Below are the code and all the weights of a small trained network. Each question names an input and a class and asks about switching units off, where a switched-off unit gives its printed mean instead of its output.

import numpy as np


def w(rows, s, z=0):
    codes = np.array(rows[::2]) - 128.0
    scale = np.full(codes.shape[1], s)
    scale[-1] = z or s
    return codes * scale


def f(y):
    return y / 2 * (1 + np.tanh(0.7978845608 * (y + 0.044715 * y**3)))


def log_softmax(a):
    a = a - a.max(-1, keepdims=True)
    return a - np.log(np.exp(a).sum(-1, keepdims=True))


def net(x, mask):
    res = np.array(x, float).reshape(1, 5) / 4 @ E
    y = f(res @ A[0][:, :-1].T + A[0][:, -1])
    res = res + np.where(mask, y, B[0][:, -1]) @ B[0][:, :-1]
    return log_softmax(res[-1] @ U[:, :-1].T + U[:, -1])


A, B = {}, {}
E = w([
[14,137,158,113,130,50,223,62,141,107,139],'x0',
[94,175,98,67,107,213,178,195,198,32,138],'x1',
[154,173,117,62,210,132,86,57,189,212,234],'x2',
[152,45,177,165,240,192,143,91,147,12,160],'x3',
[142,160,68,190,183,194,255,126,79,202,156],'x4',
],0.0067)
A[0] = w([
[111,117,159,162,96,117,118,175,81,88,66,57],'neuron 0',
[115,80,138,186,69,138,153,183,72,92,59,29],'neuron 1',
[126,98,190,72,91,95,57,115,169,92,95,107],'neuron 2',
[2,138,180,103,133,70,216,53,122,92,144,152],'neuron 3',
[203,136,88,163,138,193,51,185,116,125,104,117],'neuron 4',
[197,129,100,154,107,183,68,193,127,144,126,97],'neuron 5',
[213,120,76,114,119,174,64,177,93,138,108,85],'neuron 6',
[137,104,204,84,88,90,54,114,175,98,109,112],'neuron 7',
[117,107,206,75,104,98,45,125,153,82,112,94],'neuron 8',
[160,190,98,47,157,127,95,60,181,188,216,135],'neuron 9',
[106,186,87,30,102,199,152,180,198,72,124,60],'neuron 10',
[102,154,92,72,112,210,161,186,212,53,155,96],'neuron 11',
[20,155,165,116,107,54,195,60,134,122,135,149],'neuron 12',
[109,121,188,81,114,86,43,147,168,94,127,73],'neuron 13',
[119,93,185,52,111,85,48,135,167,98,119,74],'neuron 14',
[168,49,179,215,141,49,64,54,45,193,126,152],'neuron 15',
[95,234,71,64,61,69,123,188,116,187,81,29],'neuron 16',
[150,15,239,188,240,205,153,89,167,18,169,6],'neuron 17',
[146,169,68,208,184,194,223,117,61,160,159,144],'neuron 18',
[148,159,124,40,188,130,87,102,192,184,209,94],'neuron 19',
[111,112,130,181,66,113,152,195,72,96,42,68],'neuron 20',
],0.0056,0.0014)
B[0] = w([
[91,92,100,145,132,172,133,107,145,99,141,163],'neuron 0',
[83,55,110,186,91,189,125,51,156,63,152,180],'neuron 1',
[111,134,91,140,159,163,199,157,118,180,156,198],'neuron 2',
[173,86,108,93,198,75,80,175,178,108,64,206],'neuron 3',
[175,106,117,98,200,80,105,140,171,93,77,199],'neuron 4',
[178,111,114,103,167,91,85,142,165,124,85,186],'neuron 5',
[181,97,106,106,165,85,94,155,160,112,84,188],'neuron 6',
[90,141,76,137,153,153,188,160,88,165,155,200],'neuron 7',
[115,138,76,139,155,166,177,153,97,175,154,201],'neuron 8',
[89,47,120,171,81,190,104,55,150,78,138,248],'neuron 9',
[92,175,183,95,143,177,102,119,65,121,75,218],'neuron 10',
[83,182,206,85,159,184,86,94,52,127,75,221],'neuron 11',
[198,95,100,78,179,81,55,170,192,110,67,198],'neuron 12',
[101,123,61,147,163,177,204,168,96,155,159,192],'neuron 13',
[106,99,90,142,152,168,181,152,108,169,137,199],'neuron 14',
[71,198,209,63,166,192,107,100,59,112,46,235],'neuron 15',
[151,148,186,179,40,91,70,160,155,214,158,219],'neuron 16',
[151,146,204,174,20,85,75,195,189,254,211,253],'neuron 17',
[85,121,59,147,161,191,199,187,105,180,145,221],'neuron 18',
[91,47,108,182,92,204,121,44,154,42,151,234],'neuron 19',
[88,66,119,176,79,178,101,63,157,72,133,188],'neuron 20',
],0.007,0.0065)
U = w([
[86,64,72,184,74,167,122,12,164,52,151,83],'0',
[98,144,2,146,178,154,223,193,74,195,159,114],'1',
[142,158,197,160,25,99,84,169,175,215,167,172],'2',
[87,200,225,73,176,155,99,81,14,110,72,108],'3',
[183,102,65,87,213,77,89,165,209,91,76,98],'4',
[152,182,109,110,120,89,153,104,96,85,167,251],'5',
],0.0085,0.0021)

Each question gives the input, the list of numbers given to net, and the class t.
The units are the neurons (one row each of A and B). Each row of codes is followed by its name. A weight is (code - 128) times the scale printed after its matrix; where a second scale follows, it is the last column's (A, B and U).
mask holds one flag per neuron, in row order. A switched-off neuron (its flag False) gives its mean, the last column of its row in B, instead of its output. The means were averaged over made-up inputs and are rounded, as every weight is.
A unit's drop is (log p(t) with every unit on - log p(t) with that unit switched off) / (log p(t) with every unit on - log p(t) with every unit switched off).
The circuit of an input: a set's keep is (log p(t) with only the set's units on - log p(t) with every unit switched off) / (log p(t) with every unit on - log p(t) with every unit switched off). Starting from the 12 units with the biggest drops (on a tie, the unit counted first), units are removed one at a time, each time the one whose removal leaves the highest keep (on an exact tie, the one counted first), for as long as the keep stays at least 0.8.
units of the circuit, in order: the units of the circuit, biggest drop first
most important unit: the unit with the biggest drop
k most important neurons: the k neurons with the biggest drops, biggest first
drop of u: that unit's drop, to one decimal
input [-6,-3,1,2,-3], class 4: units of the circuit, in order	[neuron 4; neuron 6]
input [2,-3,1,-7,4], class 2: most important unit	neuron 16
input [-7,-5,3,-6,-2], class 4: units of the circuit, in order	[neuron 17; neuron 6]
input [8,-1,-6,4,0], class 4: 2 most important neurons	[neuron 3; neuron 12]
input [-8,2,8,6,6], class 0: 2 most important neurons	[neuron 19; neuron 9]
input [-4,-7,-7,-1,-3], class 0: 2 most important neurons	[neuron 1; neuron 20]
input [3,-4,1,4,0], class 2: 3 most important neurons	[neuron 17; neuron 11; neuron 10]
input [-6,8,-7,6,0], class 3: 3 most important neurons	[neuron 11; neuron 10; neuron 19]
input [0,-4,0,-1,-3], class 3: 2 most important neurons	[neuron 15; neuron 17]
input [-3,2,-2,5,-4], class 2: 2 most important neurons	[neuron 17; neuron 18]
input [-1,8,-1,-4,6], class 3: units of the circuit, in order	[neuron 11; neuron 10]
input [8,0,6,-5,5], class 4: units of the circuit, in order	[neuron 12; neuron 3]
input [6,-1,-6,-5,3], class 0: 2 most important neurons	[neuron 20; neuron 1]
input [0,-7,5,4,1], class 3: units of the circuit, in order	[neuron 15]
input [7,5,3,-5,-6], class 4: 2 most important neurons	[neuron 12; neuron 3]
input [-3,-5,-4,-3,-2], class 3: 4 most important neurons	[neuron 15; neuron 17; neuron 19; neuron 9]
input [-7,6,4,0,3], class 4: 4 most important neurons	[neuron 15; neuron 4; neuron 6; neuron 5]
input [8,2,-4,-8,1], class 2: 2 most important neurons	[neuron 16; neuron 4]
input [4,7,-6,-6,-1], class 3: 2 most important neurons	[neuron 10; neuron 11]
input [3,-7,-2,-5,-5], class 3: most important unit	neuron 15
input [5,8,4,8,5], class 2: 2 most important neurons	[neuron 17; neuron 15]
input [-5,2,-5,0,-6], class 1: drop of neuron 14	0.1
input [0,3,-3,-6,1], class 2: drop of neuron 1	0.0
input [0,7,-3,3,0], class 3: drop of neuron 11	0.2
input [8,8,1,-5,-4], class 3: drop of neuron 3	-0.3
